Below are the code and all the weights of a small trained network. Each question names an input and a class and asks about switching units off, where a switched-off unit gives its printed mean instead of its output.

import numpy as np


def w(rows, s, z=0):
    codes = np.array(rows[::2]) - 128.0
    scale = np.full(codes.shape[1], s)
    scale[-1] = z or s
    return codes * scale


def norm(h):
    return h / np.sqrt((h * h).mean(-1, keepdims=True) + 1e-5)


def f(y):
    return np.maximum(y, 0)


def log_softmax(a):
    a = a - a.max(-1, keepdims=True)
    return a - np.log(np.exp(a).sum(-1, keepdims=True))


def net(x, mask):
    res = np.array(x, float).reshape(1, 6) / 4 @ E
    u = 0
    for l in range(4):
        y = f(norm(res) @ A[l][:, :-1].T + A[l][:, -1])
        res = res + np.where(mask[u : u + 5], y, B[l][:, -1]) @ B[l][:, :-1]
        u += 5
    return log_softmax(norm(res)[-1] @ U[:, :-1].T + U[:, -1])


A, B = {}, {}
E = w([
[253,161,163,172,144],'x0',
[116,199,184,149,178],'x1',
[138,119,107,120,133],'x2',
[120,131,137,133,119],'x3',
[153,144,96,124,205],'x4',
[128,21,222,199,101],'x5',
],0.0065)
A[0] = w([
[23,99,61,111,178,6],'0.n0',
[142,123,33,217,148,170],'0.n1',
[241,150,205,160,120,142],'0.n2',
[254,136,175,109,161,114],'0.n3',
[43,91,165,155,108,180],'0.n4',
],0.0067,0.0025)
B[0] = w([
[26,69,55,133,100,197],'0.n0',
[167,42,201,106,57,174],'0.n1',
[142,147,32,166,176,253],'0.n2',
[2,101,58,176,66,229],'0.n3',
[109,186,36,154,177,228],'0.n4',
],0.0061,0.0045)
A[1] = w([
[124,34,141,220,141,45],'1.n0',
[84,26,242,186,204,3],'1.n1',
[254,77,72,117,67,109],'1.n2',
[166,149,195,146,179,113],'1.n3',
[114,89,155,162,193,131],'1.n4',
],0.0075,0.0027)
B[1] = w([
[147,120,66,68,173,252],'1.n0',
[191,161,85,46,143,201],'1.n1',
[47,136,86,160,113,228],'1.n2',
[2,60,96,109,46,150],'1.n3',
[130,144,251,50,95,189],'1.n4',
],0.0063,0.0041)
A[2] = w([
[130,162,158,181,39,110],'2.n0',
[67,243,170,177,217,65],'2.n1',
[149,30,181,142,143,249],'2.n2',
[223,30,95,76,131,152],'2.n3',
[2,141,5,175,167,181],'2.n4',
],0.0085,0.0021)
B[2] = w([
[122,137,200,117,113,136],'2.n0',
[175,2,23,74,46,168],'2.n1',
[58,251,53,34,141,145],'2.n2',
[141,127,144,96,103,157],'2.n3',
[109,63,207,98,136,252],'2.n4',
],0.0076,0.015)
A[3] = w([
[47,1,148,48,90,252],'3.n0',
[185,171,164,175,176,145],'3.n1',
[177,77,42,233,79,92],'3.n2',
[97,247,187,105,134,21],'3.n3',
[140,168,28,65,46,202],'3.n4',
],0.0075,0.0026)
B[3] = w([
[219,176,126,157,151,249],'3.n0',
[83,110,110,17,109,128],'3.n1',
[22,35,88,108,254,145],'3.n2',
[117,55,165,106,145,130],'3.n3',
[113,202,221,144,90,170],'3.n4',
],0.0066,0.019)
U = w([
[153,119,169,113,133,208],'0',
[129,213,113,95,126,150],'1',
[9,116,112,168,160,140],'2',
[163,115,104,122,82,130],'3',
[156,136,188,126,135,108],'4',
[160,107,164,133,116,1],'5',
],0.015,0.0032)

Each question gives the input, the list of numbers given to net, and the class t.
The units are the neurons (one row each of A and B). Each row of codes is followed by its name. A weight is (code - 128) times the scale printed after its matrix; where a second scale follows, it is the last column's (A, B and U).
mask holds one flag per neuron, layer by layer. A switched-off neuron (its flag False) gives its mean, the last column of its row in B, instead of its output. The means were averaged over made-up inputs and are rounded, as every weight is.
A unit's drop is (log p(t) with every unit on - log p(t) with that unit switched off) / (log p(t) with every unit on - log p(t) with every unit switched off).
The circuit of an input: a set's keep is (log p(t) with only the set's units on - log p(t) with every unit switched off) / (log p(t) with every unit on - log p(t) with every unit switched off). Starting from the 12 units with the biggest drops (on a tie, the unit counted first), units are removed one at a time, each time the one whose removal leaves the highest keep (on an exact tie, the one counted first), for as long as the keep stays at least 0.8.
units of the circuit, in order: the units of the circuit, biggest drop first
k most important neurons: the k neurons with the biggest drops, biggest first
k most important neurons of layer l: the k neurons of layer l with the biggest drops, biggest first
input [0,8,-2,6,-1,-6], class 3: units of the circuit, in order : 2.n1
input [6,5,6,4,-1,0], class 2: units of the circuit, in order : 0.n2, 3.n2, 0.n3
input [-5,7,7,-4,1,-1], class 3: 2 most important neurons : 2.n1, 3.n4
input [7,4,-3,3,6,2], class 2: units of the circuit, in order : 3.n2, 3.n0, 2.n4
input [3,8,-2,2,-5,4], class 3: units of the circuit, in order : 2.n1, 2.n4
input [-1,2,3,8,0,-6], class 0: units of the circuit, in order : 2.n2, 2.n4
input [8,0,5,0,0,6], class 2: 4 most important neurons : 0.n2, 3.n2, 2.n4, 0.n3
input [3,-6,-1,-4,-5,7], class 1: units of the circuit, in order : 2.n2, 2.n4, 2.n1
input [7,-6,3,-5,7,-5], class 2: units of the circuit, in order : 3.n2, 1.n2, 3.n0, 0.n3
input [6,-4,-2,5,-3,4], class 2: units of the circuit, in order : 0.n2, 3.n2, 0.n3
input [2,-1,4,0,-5,7], class 1: units of the circuit, in order : 2.n2, 2.n4
input [2,-2,8,-5,8,-5], class 4: 3 most important neurons of layer 1 : 1.n0, 1.n1, 1.n2
input [-5,0,-7,-7,0,-5], class 0: 2 most important neurons : 2.n4, 0.n3
input [-5,-2,-8,5,1,8], class 1: 2 most important neurons of layer 1 : 1.n4, 1.n2
input [6,8,1,-6,6,0], class 3: 2 most important neurons : 2.n1, 1.n3
input [6,-4,5,-1,-1,-2], class 2: units of the circuit, in order : 3.n2, 1.n2, 0.n3
input [-4,-5,1,-5,8,-2], class 4: most important neuron : 2.n1
input [7,-4,1,-5,-2,3], class 2: 2 most important neurons : 0.n2, 3.n2
input [-7,6,0,-6,-8,7], class 4: units of the circuit, in order : 1.n1, 0.n3, 3.n0, 2.n1
input [8,-2,-6,5,4,0], class 2: most important neuron of layer 0 : 0.n2
input [-6,-2,7,-5,-7,8], class 1: 3 most important neurons : 2.n2, 0.n3, 2.n4
input [-4,-1,6,-3,-8,-5], class 4: 4 most important neurons : 2.n4, 2.n1, 2.n2, 0.n3
input [8,1,-2,4,-1,2], class 2: 2 most important neurons : 0.n2, 3.n2
input [-6,1,5,-3,8,-1], class 4: 3 most important neurons : 0.n3, 2.n4, 3.n0
input [-8,0,3,-5,-8,8], class 1: 2 most important neurons of layer 0 : 0.n3, 0.n2
input [-6,7,4,-4,6,2], class 3: 3 most important neurons : 2.n1, 3.n4, 0.n3
input [2,7,-4,-6,-2,7], class 1: 2 most important neurons : 1.n4, 1.n2
